Below are the code and all the weights of a small trained network. Each question names an input and a target symbol and asks about switching units off, where a switched-off unit gives its printed mean instead of its output.

import numpy as np


def w(rows, s, z=0):
    codes = np.array(rows[::2]) - 128.0
    scale = np.full(codes.shape[1], s)
    scale[-1] = z or s
    return codes * scale


def f(y):
    return np.maximum(y, 0)


def softmax(a):
    e = np.exp(a - a.max(-1, keepdims=True))
    return e / e.sum(-1, keepdims=True)


def log_softmax(a):
    a = a - a.max(-1, keepdims=True)
    return a - np.log(np.exp(a).sum(-1, keepdims=True))


def net(x, mask):
    ids = ['αβγθλμξφω'.index(c) for c in x.split()]
    T = len(ids)
    res = E[ids] + P[:T]
    u = 0
    for l in range(2):
        r = res
        for j in range(3):
            rows = slice(3 * j, 3 * j + 3)
            q, k, v = (r @ M[l][rows].T for M in (Q, K, V))
            z = softmax(np.where(np.tri(T) > 0, q @ k.T / 3**0.5, -1e9)) @ v
            o = O[l][rows]
            res = res + np.where(mask[u + j], z, o[:, -1]) @ o[:, :-1]
        u += 3
        y = f(res @ A[l][:, :-1].T + A[l][:, -1])
        res = res + np.where(mask[u : u + 4], y, B[l][:, -1]) @ B[l][:, :-1]
        u += 4
    return log_softmax(res[-1] @ U[:, :-1].T + U[:, -1])


Q, K, V, O, A, B = {}, {}, {}, {}, {}, {}
E = w([
[29,78,153,148,125,90,170,143],'α',
[23,78,106,154,100,191,119,59],'β',
[38,86,89,238,184,135,101,124],'γ',
[115,177,2,169,151,133,242,114],'θ',
[130,161,82,187,220,76,136,87],'λ',
[173,197,72,85,176,55,223,49],'μ',
[195,37,71,128,105,138,170,133],'ξ',
[179,69,202,67,160,181,2,23],'φ',
[244,142,159,55,209,28,37,117],'ω',
],0.0072)
P = w([
[81,148,153,176,14,71,102,132],'0',
[100,105,78,170,120,76,109,23],'1',
[165,141,136,224,87,130,136,43],'2',
[115,101,9,114,149,107,95,49],'3',
[184,125,171,193,128,164,158,52],'4',
[118,77,3,85,188,127,115,92],'5',
[210,113,194,174,162,193,186,80],'6',
[132,70,2,67,222,158,134,131],'7',
[240,104,218,156,192,230,201,97],'8',
[129,59,7,36,244,180,150,165],'9',
[193,137,178,195,91,163,144,86],'10',
],0.0071)
Q[0] = w([
[111,70,21,78,254,116,128,41],'L0H1',
[103,216,194,189,9,148,129,222],'L0H1',
[55,138,56,134,113,162,176,158],'L0H1',
[115,130,195,42,25,140,77,217],'L0H2',
[158,58,34,194,230,83,202,62],'L0H2',
[180,59,73,68,196,174,87,83],'L0H2',
[47,61,16,106,191,59,186,216],'L0H3',
[32,152,91,104,203,115,75,84],'L0H3',
[66,59,12,110,191,51,180,199],'L0H3',
],0.0097)
K[0] = w([
[201,42,117,81,225,205,147,192],'L0H1',
[40,169,111,207,33,58,112,53],'L0H1',
[64,40,71,200,166,199,146,139],'L0H1',
[2,99,152,143,78,101,96,166],'L0H2',
[250,106,78,115,186,136,177,116],'L0H2',
[188,30,109,51,168,196,85,109],'L0H2',
[198,152,113,23,235,233,125,153],'L0H3',
[176,35,78,139,192,183,209,163],'L0H3',
[208,146,117,29,230,222,124,149],'L0H3',
],0.0085)
V[0] = w([
[45,74,105,152,100,202,176,123],'L0H1',
[198,205,146,59,123,50,91,138],'L0H1',
[2,221,152,179,171,76,134,148],'L0H1',
[175,55,116,203,177,154,72,93],'L0H2',
[234,97,84,123,230,130,156,46],'L0H2',
[167,157,69,243,201,173,147,124],'L0H2',
[79,220,144,148,70,173,156,98],'L0H3',
[158,125,166,125,106,160,33,75],'L0H3',
[140,217,126,16,196,179,128,70],'L0H3',
],0.0064)
O[0] = w([
[55,103,87,106,122,187,184,151,138],'L0H1',
[208,174,166,128,87,65,83,111,95],'L0H1',
[61,219,159,106,149,151,78,203,54],'L0H1',
[127,74,119,100,255,156,93,102,203],'L0H2',
[121,141,79,102,194,117,146,69,255],'L0H2',
[141,174,114,167,222,142,127,112,178],'L0H2',
[105,202,187,135,87,173,122,142,110],'L0H3',
[183,109,143,153,106,184,129,34,133],'L0H3',
[105,184,64,87,131,157,134,43,92],'L0H3',
],0.0074,0.007)
A[0] = w([
[102,197,160,120,105,26,174,247,158],'L0N1',
[104,99,193,146,140,111,2,116,223],'L0N2',
[111,209,214,106,33,149,69,176,115],'L0N3',
[163,157,140,196,136,67,235,86,255],'L0N4',
],0.0063,0.005)
B[0] = w([
[130,180,127,210,62,103,26,242,141],'L0N1',
[129,120,128,234,132,97,24,80,177],'L0N2',
[59,169,107,95,65,99,82,196,139],'L0N3',
[255,166,40,222,113,185,175,53,254],'L0N4',
],0.0051,0.009)
Q[1] = w([
[79,92,2,5,190,7,58,45],'L1H1',
[184,227,209,246,42,197,8,126],'L1H1',
[241,97,112,238,111,225,160,27],'L1H1',
[148,195,184,70,83,160,144,137],'L1H2',
[109,82,88,196,166,115,112,119],'L1H2',
[131,122,111,234,141,144,136,114],'L1H2',
[193,75,109,187,100,148,142,120],'L1H3',
[191,49,150,177,75,151,148,157],'L1H3',
[197,35,124,204,98,138,173,124],'L1H3',
],0.0074)
K[1] = w([
[230,127,142,73,251,129,156,77],'L1H1',
[112,154,109,217,20,65,90,106],'L1H1',
[168,109,200,82,52,85,71,187],'L1H1',
[123,131,71,176,208,151,133,103],'L1H2',
[136,100,167,85,66,108,141,138],'L1H2',
[150,89,168,66,101,123,152,128],'L1H2',
[132,93,223,144,19,29,60,215],'L1H3',
[60,60,170,150,57,119,86,143],'L1H3',
[59,88,245,121,5,33,18,254],'L1H3',
],0.0088)
V[1] = w([
[167,248,56,165,113,36,178,167],'L1H1',
[238,129,95,111,57,65,222,79],'L1H1',
[209,143,180,93,158,2,25,95],'L1H1',
[163,156,32,191,208,134,137,97],'L1H2',
[141,159,126,93,112,152,139,94],'L1H2',
[164,88,166,129,98,30,97,169],'L1H2',
[107,145,62,199,144,189,112,105],'L1H3',
[155,64,180,215,140,43,83,177],'L1H3',
[117,116,187,70,26,104,131,141],'L1H3',
],0.0076)
O[1] = w([
[145,167,221,71,244,61,203,223,148],'L1H1',
[30,164,162,144,200,23,183,42,136],'L1H1',
[90,113,20,2,187,68,58,103,172],'L1H1',
[74,66,140,167,207,161,81,113,94],'L1H2',
[155,128,146,128,105,130,82,124,89],'L1H2',
[132,144,117,127,118,156,182,161,207],'L1H2',
[197,81,152,150,186,167,103,158,157],'L1H3',
[134,57,45,144,136,137,187,111,255],'L1H3',
[155,190,126,119,70,96,179,37,169],'L1H3',
],0.0081,0.017)
A[1] = w([
[176,128,141,227,90,248,140,119,48],'L1N1',
[200,63,126,181,106,210,100,121,23],'L1N2',
[160,198,234,226,138,161,153,151,75],'L1N3',
[118,152,254,75,194,87,171,156,1],'L1N4',
],0.0077,0.0037)
B[1] = w([
[53,131,158,94,53,23,102,159,250],'L1N1',
[16,177,115,147,95,95,77,188,252],'L1N2',
[53,2,214,16,88,186,102,58,165],'L1N3',
[43,242,82,142,125,221,110,118,177],'L1N4',
],0.0069,0.015)
U = w([
[189,135,122,101,106,152,145,158,148],'α',
[97,123,166,123,93,96,134,78,18],'β',
[108,116,110,174,138,107,105,167,56],'γ',
[127,80,169,81,128,182,139,121,152],'θ',
[212,95,115,141,177,182,103,198,254],'λ',
[108,194,116,153,145,151,119,120,61],'μ',
[127,96,175,253,144,70,187,92,249],'ξ',
[150,131,72,126,98,215,79,79,146],'φ',
[121,88,138,66,151,73,133,127,17],'ω',
],0.0052,0.0054)

Each question gives the input, a string of symbols that net reads in full, and the target symbol t.
The units are the heads (3 rows each of Q, K, V and O) and the neurons (one row each of A and B). Each row of codes is followed by its name. A weight is (code - 128) times the scale printed after its matrix; where a second scale follows, it is the last column's (O, A, B and U).
mask holds one flag per unit, layer by layer, with each layer's heads first. A switched-off unit (its flag False) gives its mean, the last column of its rows in O or B, instead of its output. The means were averaged over made-up inputs and are rounded, as every weight is.
A unit's drop is (log p(t) with every unit on - log p(t) with that unit switched off) / (log p(t) with every unit on - log p(t) with every unit switched off).
The circuit of an input: a set's keep is (log p(t) with only the set's units on - log p(t) with every unit switched off) / (log p(t) with every unit on - log p(t) with every unit switched off). Starting from the 12 units with the biggest drops (on a tie, the unit counted first), units are removed one at a time, each time the one whose removal leaves the highest keep (on an exact tie, the one counted first), for as long as the keep stays at least 0.8.
units of the circuit, in order: the units of the circuit, biggest drop first
most important unit: the unit with the biggest drop
top k neurons: the k neurons with the biggest drops, biggest first
k most important neurons of layer l: the k neurons of layer l with the biggest drops, biggest first
which heads matter: for each layer, one digit per head in row order, 1 if its drop is at least 0.15 and else 0, layers parted by /
input θ ξ φ φ λ μ μ φ θ, target θ: which heads matter -> 010 / 100
input φ γ γ ξ ξ ξ α ξ λ, target φ: units of the circuit, in order -> (L1H1 L0N4)
input λ ξ γ ω θ θ λ γ ξ μ, target ξ: which heads matter -> 100 / 100
input γ ω β λ γ θ, target λ: top 2 neurons -> (L0N2 L1N1)
input μ λ ξ ξ γ β ξ θ, target ξ: units of the circuit, in order -> (L1H1)
input ξ ω ξ α, target ω: units of the circuit, in order -> (L1H1 L0H1)
input α λ φ μ θ ξ θ ω γ φ, target ω: which heads matter -> 101 / 100
input θ ξ ξ φ μ γ, target φ: units of the circuit, in order -> (L0H3 L1H1 L0N4)
input φ φ ω ξ ξ φ γ μ γ φ μ, target φ: units of the circuit, in order -> (L1H1 L0N4)
input β β β φ μ, target β: which heads matter -> 110 / 100
input θ ξ ω ξ θ ξ β ξ ω, target θ: which heads matter -> 111 / 100
input ξ γ λ φ φ, target ξ: units of the circuit, in order -> (L1H1 L0H2)
input φ γ θ ξ μ α α ξ φ γ, target φ: units of the circuit, in order -> (L1H1 L0H3)
input ξ β θ ξ γ ξ φ, target ξ: which heads matter -> 000 / 100
input ξ θ β γ, target θ: most important unit -> L0H1
input γ μ φ β μ λ, target μ: top 2 neurons -> (L0N2 L1N4)
input θ ξ ξ γ γ φ α ξ, target φ: which heads matter -> 111 / 100
input ξ γ θ ξ γ ξ ξ, target ξ: which heads matter -> 000 / 100
input γ ξ μ θ α ξ ξ θ β β, target θ: which heads matter -> 111 / 101
input φ α φ θ α λ λ θ, target λ: top 2 neurons -> (L1N1 L1N2)
input γ α μ, target γ: 2 most important neurons of layer 0 -> (L0N2 L0N4)
input μ ξ γ α γ φ, target φ: which heads matter -> 010 / 100
input α λ ξ γ ξ φ ξ φ ω, target α: most important unit -> L0H2
input γ ξ β φ ξ, target γ: top 3 neurons -> (L1N2 L1N1 L0N2)
